Here is a tiny trained network, its code and every weight. The questions are about switching its units off for an input and a class, where a switched-off unit gives its printed mean instead of its output.

import numpy as np


def w(rows, s, z=0):
    codes = np.array(rows[::2]) - 128.0
    scale = np.full(codes.shape[1], s)
    scale[-1] = z or s
    return codes * scale


def norm(h):
    return h / np.sqrt((h * h).mean(-1, keepdims=True) + 1e-5)


def f(y):
    return y / 2 * (1 + np.tanh(0.7978845608 * (y + 0.044715 * y**3)))


def log_softmax(a):
    a = a - a.max(-1, keepdims=True)
    return a - np.log(np.exp(a).sum(-1, keepdims=True))


def net(x, mask):
    res = np.array(x, float).reshape(1, 4) / 4 @ E
    u = 0
    for l in range(4):
        y = f(norm(res) @ A[l][:, :-1].T + A[l][:, -1])
        res = res + np.where(mask[u : u + 4], y, B[l][:, -1]) @ B[l][:, :-1]
        u += 4
    return log_softmax(norm(res)[-1] @ U[:, :-1].T + U[:, -1])


A, B = {}, {}
E = w([
[59,93,98,254,53,201,160,79,79],'x0',
[161,111,152,159,161,96,138,131,87],'x1',
[230,117,7,181,104,161,105,195,146],'x2',
[66,68,61,136,195,68,87,86,164],'x3',
],0.0084)
A[0] = w([
[249,106,147,250,241,26,157,88,31,30],'0.n0',
[204,125,24,178,95,128,151,176,209,61],'0.n1',
[46,200,21,31,45,206,111,118,255,1],'0.n2',
[89,91,15,145,229,78,118,153,162,21],'0.n3',
],0.0088,0.0044)
B[0] = w([
[97,26,156,99,86,150,120,205,144,217],'0.n0',
[106,152,120,87,161,180,51,126,71,254],'0.n1',
[108,5,168,95,68,132,145,198,155,214],'0.n2',
[185,114,149,150,96,92,89,52,151,244],'0.n3',
],0.015,0.0055)
A[1] = w([
[206,145,71,53,177,80,140,188,196,3],'1.n0',
[185,96,150,185,190,87,131,171,59,39],'1.n1',
[121,150,128,110,132,150,52,80,95,76],'1.n2',
[253,175,154,129,65,175,154,176,134,1],'1.n3',
],0.018,0.0023)
B[1] = w([
[126,183,175,250,102,150,109,159,167,231],'1.n0',
[90,118,119,111,112,143,98,164,167,156],'1.n1',
[150,156,138,118,127,97,195,125,136,219],'1.n2',
[125,86,108,93,103,87,94,31,110,254],'1.n3',
],0.018,0.0084)
A[2] = w([
[112,99,6,223,86,165,174,106,91,103],'2.n0',
[131,90,18,193,175,79,114,111,212,81],'2.n1',
[212,144,6,134,149,147,71,145,120,3],'2.n2',
[206,96,133,197,107,113,168,167,137,166],'2.n3',
],0.02,0.0028)
B[2] = w([
[130,194,197,238,111,158,111,178,208,254],'2.n0',
[115,101,113,66,56,68,75,20,61,226],'2.n1',
[186,200,93,10,244,63,91,214,153,211],'2.n2',
[154,143,131,110,107,238,195,94,109,255],'2.n3',
],0.011,0.0059)
A[3] = w([
[114,194,68,160,197,47,253,161,90,78],'3.n0',
[11,152,164,96,206,128,191,86,129,94],'3.n1',
[96,116,32,147,194,142,176,163,121,4],'3.n2',
[130,171,59,196,92,109,186,196,123,121],'3.n3',
],0.018,0.002)
B[3] = w([
[100,82,163,113,86,208,208,134,97,178],'3.n0',
[252,175,57,53,160,134,54,190,136,253],'3.n1',
[183,102,142,128,135,74,44,118,214,127],'3.n2',
[129,79,177,138,205,168,95,1,137,164],'3.n3',
],0.0098,0.0067)
U = w([
[117,197,160,240,109,152,109,118,157,163],'0',
[170,186,85,55,184,118,106,179,128,173],'1',
[128,107,110,88,101,71,100,10,123,172],'2',
[84,48,147,93,79,148,113,210,179,121],'3',
[119,97,143,96,117,164,188,120,117,181],'4',
[63,98,53,154,188,117,188,124,114,35],'5',
[66,128,42,174,159,53,218,139,115,22],'6',
[77,116,70,169,169,92,179,127,59,1],'7',
],0.013,0.0057)

Each question gives the input, the list of numbers given to net, and the class t.
The units are the neurons (one row each of A and B). Each row of codes is followed by its name. A weight is (code - 128) times the scale printed after its matrix; where a second scale follows, it is the last column's (A, B and U).
mask holds one flag per neuron, layer by layer. A switched-off neuron (its flag False) gives its mean, the last column of its row in B, instead of its output. The means were averaged over made-up inputs and are rounded, as every weight is.
A unit's drop is (log p(t) with every unit on - log p(t) with that unit switched off) / (log p(t) with every unit on - log p(t) with every unit switched off).
The circuit of an input: a set's keep is (log p(t) with only the set's units on - log p(t) with every unit switched off) / (log p(t) with every unit on - log p(t) with every unit switched off). Starting from the 12 units with the biggest drops (on a tie, the unit counted first), units are removed one at a time, each time the one whose removal leaves the highest keep (on an exact tie, the one counted first), for as long as the keep stays at least 0.8.
circuit, biggest first: the units of the circuit, biggest drop first
unit that matters most: the unit with the biggest drop
k most important neurons: the k neurons with the biggest drops, biggest first
top k neurons in layer l: the k neurons of layer l with the biggest drops, biggest first
drop of u: that unit's drop, to one decimal
input [4,8,8,-7], class 1: circuit, biggest first : [2.n2]
input [3,7,-6,-1], class 3: 2 most important neurons : [0.n0 1.n2]
input [-1,-3,0,2], class 4: 2 most important neurons : [0.n2 2.n3]
input [0,5,5,-5], class 1: top 2 neurons in layer 0 : [0.n1 0.n3]
input [4,-8,6,-1], class 3: top 2 neurons in layer 0 : [0.n2 0.n1]
input [5,-2,5,-6], class 2: 3 most important neurons : [1.n3 1.n0 1.n2]
input [4,-8,7,-1], class 3: 3 most important neurons : [0.n2 3.n1 1.n0]
input [-1,6,7,3], class 1: 2 most important neurons : [0.n1 2.n2]
input [7,1,-7,7], class 0: top 2 neurons in layer 1 : [1.n3 1.n1]
input [-1,0,4,-2], class 1: 3 most important neurons : [0.n1 2.n2 1.n0]
input [3,-1,4,0], class 1: 4 most important neurons : [1.n0 2.n2 0.n1 0.n3]
input [-5,1,0,-7], class 2: 2 most important neurons : [1.n3 2.n0]
input [-5,7,-3,-3], class 3: 2 most important neurons : [0.n0 1.n1]
input [-5,8,7,4], class 3: 4 most important neurons : [0.n0 1.n1 1.n0 3.n1]
input [-2,6,1,3], class 3: 2 most important neurons : [0.n0 1.n3]
input [4,-6,5,-3], class 3: circuit, biggest first : [0.n2]
input [1,-7,0,-7], class 2: 4 most important neurons : [1.n3 0.n0 1.n0 2.n0]
input [3,-1,-5,-1], class 1: 4 most important neurons : [3.n1 1.n0 0.n1 0.n3]
input [7,6,-6,7], class 0: 3 most important neurons : [2.n0 0.n1 1.n3]
input [5,8,-5,-5], class 3: top 3 neurons in layer 1 : [1.n0 1.n2 1.n1]
input [3,6,0,-4], class 3: circuit, biggest first : [0.n0]
input [5,8,5,-4], class 3: top 2 neurons in layer 1 : [1.n0 1.n1]
input [-7,-7,3,-1], class 0: drop of 0.n0 : 0.3
input [0,-1,-1,-7], class 2: drop of 1.n2 : 0.0
input [8,7,-6,4], class 0: drop of 0.n2 : 0.2
input [-7,-3,2,0], class 0: drop of 1.n0 : 1.5
input [0,1,-6,1], class 1: unit that matters most : 3.n1
input [-8,5,8,8], class 0: top 3 neurons in layer 1 : [1.n0 1.n3 1.n2]
